Below are the code and all the weights of a small trained network. Each question names an input and a target symbol and asks about switching units off, where a switched-off unit gives its printed mean instead of its output.

import numpy as np


def w(rows, s, z=0):
    codes = np.array(rows[::2]) - 128.0
    scale = np.full(codes.shape[1], s)
    scale[-1] = z or s
    return codes * scale


def norm(h):
    return h / np.sqrt((h * h).mean(-1, keepdims=True) + 1e-5)


def f(y):
    return y / 2 * (1 + np.tanh(0.7978845608 * (y + 0.044715 * y**3)))


def softmax(a):
    e = np.exp(a - a.max(-1, keepdims=True))
    return e / e.sum(-1, keepdims=True)


def log_softmax(a):
    a = a - a.max(-1, keepdims=True)
    return a - np.log(np.exp(a).sum(-1, keepdims=True))


def net(x, mask):
    ids = ['ΓΔΘΨβεημφ'.index(c) for c in x.split()]
    T = len(ids)
    res = E[ids] + P[:T]
    q, k, v = (norm(res) @ M[0].T for M in (Q, K, V))
    z = softmax(np.where(np.tri(T) > 0, q @ k.T / 4**0.5, -1e9)) @ v
    res = res + np.where(mask[0], z, O[0][:, -1]) @ O[0][:, :-1]
    y = f(norm(res) @ A[0][:, :-1].T + A[0][:, -1])
    res = res + np.where(mask[1:9], y, B[0][:, -1]) @ B[0][:, :-1]
    return log_softmax(norm(res)[-1] @ U[:, :-1].T + U[:, -1])


Q, K, V, O, A, B = {}, {}, {}, {}, {}, {}
E = w([
[148,206,138,196,131,138,140],'Γ',
[125,108,188,125,194,127,136],'Δ',
[82,86,158,201,143,167,119],'Θ',
[236,180,151,250,182,129,115],'Ψ',
[64,134,190,89,137,131,189],'β',
[174,166,127,77,216,119,156],'ε',
[163,84,108,140,122,210,143],'η',
[141,151,88,133,163,221,62],'μ',
[23,160,127,135,142,189,91],'φ',
],0.024)
P = w([
[235,82,249,137,53,69,43],'0',
[146,42,173,106,117,71,83],'1',
[96,35,97,98,144,67,104],'2',
[132,61,115,116,131,119,164],'3',
[158,111,167,132,151,170,208],'4',
[137,84,112,136,162,173,233],'5',
[96,84,64,127,207,146,254],'6',
],0.0087)
Q[0] = w([
[137,127,108,91,98,74,56],'H1',
[103,144,70,143,248,151,141],'H1',
[134,187,204,90,150,252,74],'H1',
[117,140,194,123,140,124,80],'H1',
],0.016)
K[0] = w([
[154,107,170,174,45,38,76],'H1',
[99,161,150,139,140,247,191],'H1',
[71,121,36,130,125,118,150],'H1',
[126,132,63,94,59,106,146],'H1',
],0.016)
V[0] = w([
[71,94,140,143,9,131,169],'H1',
[79,182,157,67,146,144,118],'H1',
[83,145,128,241,232,90,140],'H1',
[140,92,161,135,117,56,217],'H1',
],0.013)
O[0] = w([
[165,131,178,115,1,194,101,20],'H1',
[145,159,134,39,171,210,69,115],'H1',
[113,208,228,212,234,163,81,203],'H1',
[211,141,203,133,94,190,235,4],'H1',
],0.009,0.0045)
A[0] = w([
[174,100,33,204,115,187,97,200],'N1',
[159,110,111,160,105,146,243,70],'N2',
[175,97,117,56,135,121,70,69],'N3',
[118,130,31,83,140,123,115,175],'N4',
[28,196,126,37,33,99,110,1],'N5',
[231,83,150,74,164,60,118,103],'N6',
[249,135,62,170,145,115,88,3],'N7',
[122,197,44,132,79,158,117,121],'N8',
],0.017,0.0046)
B[0] = w([
[86,156,169,82,118,186,121,255],'N1',
[79,156,190,123,166,114,217,226],'N2',
[147,127,155,95,194,147,110,145],'N3',
[140,143,100,173,40,173,142,214],'N4',
[23,137,32,98,128,111,127,138],'N5',
[127,118,53,130,167,172,147,177],'N6',
[174,130,111,49,42,5,87,167],'N7',
[74,216,97,165,219,119,107,141],'N8',
],0.018,0.009)
U = w([
[125,244,179,208,83,72,130,55],'Γ',
[168,42,143,82,218,112,156,217],'Δ',
[83,49,238,245,62,171,96,77],'Θ',
[179,153,168,109,51,59,97,254],'Ψ',
[56,110,150,40,50,100,228,229],'β',
[213,123,67,116,160,183,173,23],'ε',
[155,140,183,61,3,241,184,133],'η',
[76,147,125,19,106,192,2,55],'μ',
[59,126,45,122,49,156,63,160],'φ',
],0.008,0.0022)

Each question gives the input, a string of symbols that net reads in full, and the target symbol t.
The units are the heads (4 rows each of Q, K, V and O) and the neurons (one row each of A and B). Each row of codes is followed by its name. A weight is (code - 128) times the scale printed after its matrix; where a second scale follows, it is the last column's (O, A, B and U).
mask holds one flag per unit, heads first, then neurons. A switched-off unit (its flag False) gives its mean, the last column of its rows in O or B, instead of its output. The means were averaged over made-up inputs and are rounded, as every weight is.
A unit's drop is (log p(t) with every unit on - log p(t) with that unit switched off) / (log p(t) with every unit on - log p(t) with every unit switched off).
The circuit of an input: a set's keep is (log p(t) with only the set's units on - log p(t) with every unit switched off) / (log p(t) with every unit on - log p(t) with every unit switched off). Starting from all 9 units, units are removed one at a time, each time the one whose removal leaves the highest keep (on an exact tie, the one counted first), for as long as the keep stays at least 0.8.
units of the circuit, in order: the units of the circuit, biggest drop first
most important unit: the unit with the biggest drop
top k neurons: the k neurons with the biggest drops, biggest first
drop when u is switched off: that unit's drop, to one decimal
input φ Γ β η Γ, target β: units of the circuit, in order -> [H1, N2]
input Δ ε Ψ Θ, target Δ: units of the circuit, in order -> [H1, N4]
input Θ Θ Γ, target Θ: units of the circuit, in order -> [H1, N7]
input Θ Γ Δ Θ Δ, target Θ: units of the circuit, in order -> [H1, N2]
input Θ Θ Γ Δ η μ η, target φ: units of the circuit, in order -> [H1, N4]
input β φ β, target μ: units of the circuit, in order -> [N2, N4]
input Δ Δ η Ψ, target β: top 2 neurons -> [N2, N1]
input Θ Γ β Ψ Γ μ Ψ, target φ: units of the circuit, in order -> [H1, N2]
input μ ε η ε, target ε: top 3 neurons -> [N6, N1, N4]
input Ψ Γ β ε Δ, target Δ: most important unit -> N4
input Θ Θ ε, target ε: top 3 neurons -> [N6, N2, N1]
input μ μ η, target φ: top 2 neurons -> [N4, N2]
input φ Ψ ε, target μ: drop when N3 is switched off -> 0.6
input Θ ε η Γ Θ, target β: drop when N2 is switched off -> 0.3
input Θ η Θ β Ψ μ Θ, target φ: top neuron -> [N2]
input Θ ε β φ Θ, target μ: drop when H1 is switched off -> 0.7
input Θ Θ Ψ, target Ψ: top 2 neurons -> [N7, N2]
